Here is a tiny trained network, its code and every weight. The questions are about switching its units off for an input and a target symbol, where a switched-off unit gives its printed mean instead of its output.

import numpy as np


def w(rows, s, z=0):
    codes = np.array(rows[::2]) - 128.0
    scale = np.full(codes.shape[1], s)
    scale[-1] = z or s
    return codes * scale


def f(y):
    return y / 2 * (1 + np.tanh(0.7978845608 * (y + 0.044715 * y**3)))


def softmax(a):
    e = np.exp(a - a.max(-1, keepdims=True))
    return e / e.sum(-1, keepdims=True)


def log_softmax(a):
    a = a - a.max(-1, keepdims=True)
    return a - np.log(np.exp(a).sum(-1, keepdims=True))


def net(x, mask):
    ids = ['δεζξσφ'.index(c) for c in x.split()]
    T = len(ids)
    res = E[ids] + P[:T]
    u = 0
    for l in range(2):
        q, k, v = (res @ M[l].T for M in (Q, K, V))
        z = softmax(np.where(np.tri(T) > 0, q @ k.T / 2**0.5, -1e9)) @ v
        res = res + np.where(mask[u], z, O[l][:, -1]) @ O[l][:, :-1]
        u += 1
        y = f(res @ A[l][:, :-1].T + A[l][:, -1])
        res = res + np.where(mask[u : u + 16], y, B[l][:, -1]) @ B[l][:, :-1]
        u += 16
    return log_softmax(res[-1] @ U[:, :-1].T + U[:, -1])


Q, K, V, O, A, B = {}, {}, {}, {}, {}, {}
E = w([
[114,151,9,109,148,102,58],'δ',
[83,65,126,131,85,164,171],'ε',
[59,110,127,107,157,47,126],'ζ',
[96,141,115,89,170,162,198],'ξ',
[126,209,153,121,178,107,59],'σ',
[82,96,194,148,78,90,98],'φ',
],0.014)
P = w([
[74,169,45,255,149,109,213],'0',
[83,144,92,190,162,116,147],'1',
[84,127,123,134,151,126,117],'2',
[97,112,147,89,138,127,97],'3',
[117,92,163,53,119,126,87],'4',
[126,76,182,18,121,118,89],'5',
],0.0078)
Q[0] = w([
[198,145,159,202,127,102,106],'0.h1',
[220,151,131,254,90,147,223],'0.h1',
],0.0077)
K[0] = w([
[87,128,59,153,128,91,170],'0.h1',
[63,174,101,255,157,81,146],'0.h1',
],0.0094)
V[0] = w([
[127,254,68,120,240,45,88],'0.h1',
[79,44,51,144,59,102,214],'0.h1',
],0.0055)
O[0] = w([
[255,101,173,156,80,56,228,243],'0.h1',
[62,212,197,178,34,205,105,255],'0.h1',
],0.0058,0.0024)
A[0] = w([
[118,86,110,199,105,191,167,189],'0.n1',
[87,1,146,85,106,194,182,220],'0.n2',
[114,57,74,175,155,54,104,216],'0.n3',
[89,197,151,128,132,106,90,140],'0.n4',
[190,189,8,67,175,98,83,198],'0.n5',
[224,126,114,133,144,108,177,92],'0.n6',
[62,143,122,90,165,166,231,252],'0.n7',
[39,200,116,138,115,131,104,140],'0.n8',
[85,118,220,159,110,20,96,204],'0.n9',
[114,206,142,174,187,131,115,140],'0.n10',
[162,235,178,138,166,109,77,156],'0.n11',
[136,114,142,193,51,122,170,197],'0.n12',
[104,64,195,163,77,107,116,222],'0.n13',
[82,123,86,113,79,238,207,255],'0.n14',
[84,114,131,147,109,131,194,180],'0.n15',
[48,123,135,82,142,77,69,186],'0.n16',
],0.0063,0.0033)
B[0] = w([
[182,202,123,157,172,127,71,172],'0.n1',
[164,217,160,90,180,17,73,228],'0.n2',
[110,84,114,164,101,61,93,184],'0.n3',
[58,113,124,113,93,172,145,160],'0.n4',
[163,187,121,160,115,65,2,194],'0.n5',
[167,124,105,167,128,146,203,126],'0.n6',
[129,138,136,148,210,72,182,254],'0.n7',
[26,97,147,157,143,168,132,191],'0.n8',
[126,77,171,108,77,126,157,220],'0.n9',
[75,170,85,155,89,202,173,149],'0.n10',
[130,231,113,107,54,172,162,150],'0.n11',
[224,140,193,190,108,108,94,170],'0.n12',
[128,137,219,128,75,82,110,198],'0.n13',
[131,175,143,137,183,91,108,248],'0.n14',
[142,135,157,168,154,89,139,189],'0.n15',
[17,77,131,113,102,100,142,219],'0.n16',
],0.0061,0.0052)
Q[1] = w([
[80,122,206,46,159,2,88],'1.h1',
[153,241,127,108,158,70,76],'1.h1',
],0.0062)
K[1] = w([
[139,138,118,1,116,130,105],'1.h1',
[116,53,127,58,85,137,154],'1.h1',
],0.0084)
V[1] = w([
[86,38,176,85,125,89,199],'1.h1',
[158,171,128,106,253,135,172],'1.h1',
],0.0065)
O[1] = w([
[148,90,111,246,111,193,123,252],'1.h1',
[124,190,161,130,171,129,38,140],'1.h1',
],0.012,0.0012)
A[1] = w([
[143,90,207,142,59,129,104,33],'1.n1',
[116,40,108,139,106,133,118,57],'1.n2',
[211,93,166,69,163,45,203,220],'1.n3',
[48,137,132,83,98,151,79,147],'1.n4',
[255,110,128,168,155,123,175,169],'1.n5',
[112,84,219,138,68,152,108,2],'1.n6',
[136,96,102,187,197,176,133,173],'1.n7',
[145,151,146,87,126,91,134,159],'1.n8',
[82,156,140,162,143,147,152,197],'1.n9',
[116,145,218,39,105,83,167,45],'1.n10',
[201,138,178,202,82,103,121,149],'1.n11',
[223,83,79,81,46,113,185,136],'1.n12',
[112,113,160,78,153,72,196,136],'1.n13',
[114,148,124,129,131,133,203,217],'1.n14',
[123,121,220,130,90,149,149,46],'1.n15',
[232,96,89,122,37,130,204,219],'1.n16',
],0.0066,0.0022)
B[1] = w([
[152,134,95,149,176,157,104,228],'1.n1',
[102,145,144,118,145,82,97,205],'1.n2',
[157,154,62,52,106,125,148,251],'1.n3',
[95,182,129,101,186,164,114,226],'1.n4',
[115,150,2,92,233,182,121,146],'1.n5',
[128,135,89,123,198,166,112,250],'1.n6',
[140,97,150,215,160,152,121,155],'1.n7',
[147,179,144,88,99,137,113,208],'1.n8',
[105,135,138,146,135,140,160,254],'1.n9',
[228,143,70,138,109,187,108,235],'1.n10',
[216,117,101,138,104,132,80,212],'1.n11',
[120,144,126,128,88,183,189,176],'1.n12',
[151,132,99,98,105,141,163,225],'1.n13',
[103,112,130,105,114,169,181,173],'1.n14',
[166,139,90,153,153,167,112,201],'1.n15',
[110,109,73,101,95,171,217,193],'1.n16',
],0.0072,0.0036)
U = w([
[148,168,152,41,26,176,200,232],'δ',
[48,151,102,97,205,160,110,2],'ε',
[173,87,90,193,113,236,110,160],'ζ',
[138,127,236,154,99,36,1,211],'ξ',
[161,94,35,87,130,61,87,21],'σ',
[70,48,148,150,85,95,219,172],'φ',
],0.0061,0.0014)

Each question gives the input, a string of symbols that net reads in full, and the target symbol t.
The units are the heads (2 rows each of Q, K, V and O) and the neurons (one row each of A and B). Each row of codes is followed by its name. A weight is (code - 128) times the scale printed after its matrix; where a second scale follows, it is the last column's (O, A, B and U).
mask holds one flag per unit, layer by layer, with each layer's heads first. A switched-off unit (its flag False) gives its mean, the last column of its rows in O or B, instead of its output. The means were averaged over made-up inputs and are rounded, as every weight is.
A unit's drop is (log p(t) with every unit on - log p(t) with that unit switched off) / (log p(t) with every unit on - log p(t) with every unit switched off).
The circuit of an input: a set's keep is (log p(t) with only the set's units on - log p(t) with every unit switched off) / (log p(t) with every unit on - log p(t) with every unit switched off). Starting from the 12 units with the biggest drops (on a tie, the unit counted first), units are removed one at a time, each time the one whose removal leaves the highest keep (on an exact tie, the one counted first), for as long as the keep stays at least 0.8.
circuit, biggest first: the units of the circuit, biggest drop first
unit that matters most: the unit with the biggest drop
k most important neurons: the k neurons with the biggest drops, biggest first
top k neurons in layer l: the k neurons of layer l with the biggest drops, biggest first
input ζ ξ ξ δ, target ξ: circuit, biggest first	1.n3; 0.n5
input σ σ ξ, target σ: circuit, biggest first	0.h1; 1.n3; 0.n8; 1.n5
input ξ ζ δ δ ε σ, target δ: circuit, biggest first	0.n11; 1.h1; 0.n7
input ε δ φ σ ξ, target σ: top neuron in layer 0	0.n7
input ζ ξ σ δ φ, target δ: 2 most important neurons	0.n5; 0.n7
input ξ ζ δ, target ζ: 4 most important neurons	0.n9; 0.n5; 0.n2; 0.n16
input φ φ ξ ε φ, target ε: circuit, biggest first	0.h1; 1.n6; 1.n4
input σ ξ ε ξ ζ ε, target ζ: 2 most important neurons	0.n9; 0.n16
input δ ζ σ, target ζ: 2 most important neurons	0.n5; 0.n9
input ξ φ ξ ξ ε φ, target ε: 3 most important neurons	1.n6; 0.n16; 1.n4
input ζ σ ε, target σ: 2 most important neurons	1.n3; 0.n7
input δ σ φ φ φ, target φ: top 2 neurons in layer 1	1.n2; 1.n10
input ξ ε δ ζ, target δ: 2 most important neurons	0.n5; 0.n9
input ε ξ ε ε ξ, target ε: unit that matters most	0.h1
input ε δ ξ δ ζ, target δ: 4 most important neurons	0.n5; 0.n7; 0.n14; 0.n9
input ζ ζ ξ ζ ξ, target ζ: top 2 neurons in layer 0	0.n9; 0.n16
input σ ζ δ, target ζ: 2 most important neurons	0.n9; 0.n5
input ε ε ξ ε ζ, target ε: 2 most important neurons	1.n4; 0.n2
input ζ ε ε, target ξ: 3 most important neurons	0.n2; 0.n14; 0.n1
input ζ ζ ζ, target ζ: 2 most important neurons	0.n9; 1.n11
input ε ξ φ, target ζ: top 2 neurons in layer 0	0.n13; 0.n7
input δ ζ ξ ζ ε, target ζ: 4 most important neurons	0.n9; 0.n1; 0.n14; 0.n16
input ζ φ ξ ζ ε σ, target ε: top 2 neurons in layer 1	1.n4; 1.n11
input ζ ε σ φ ζ ξ, target ζ: top 2 neurons in layer 1	1.n7; 1.n5
input ξ ζ ε σ σ ζ, target σ: top 2 neurons in layer 0	0.n11; 0.n3
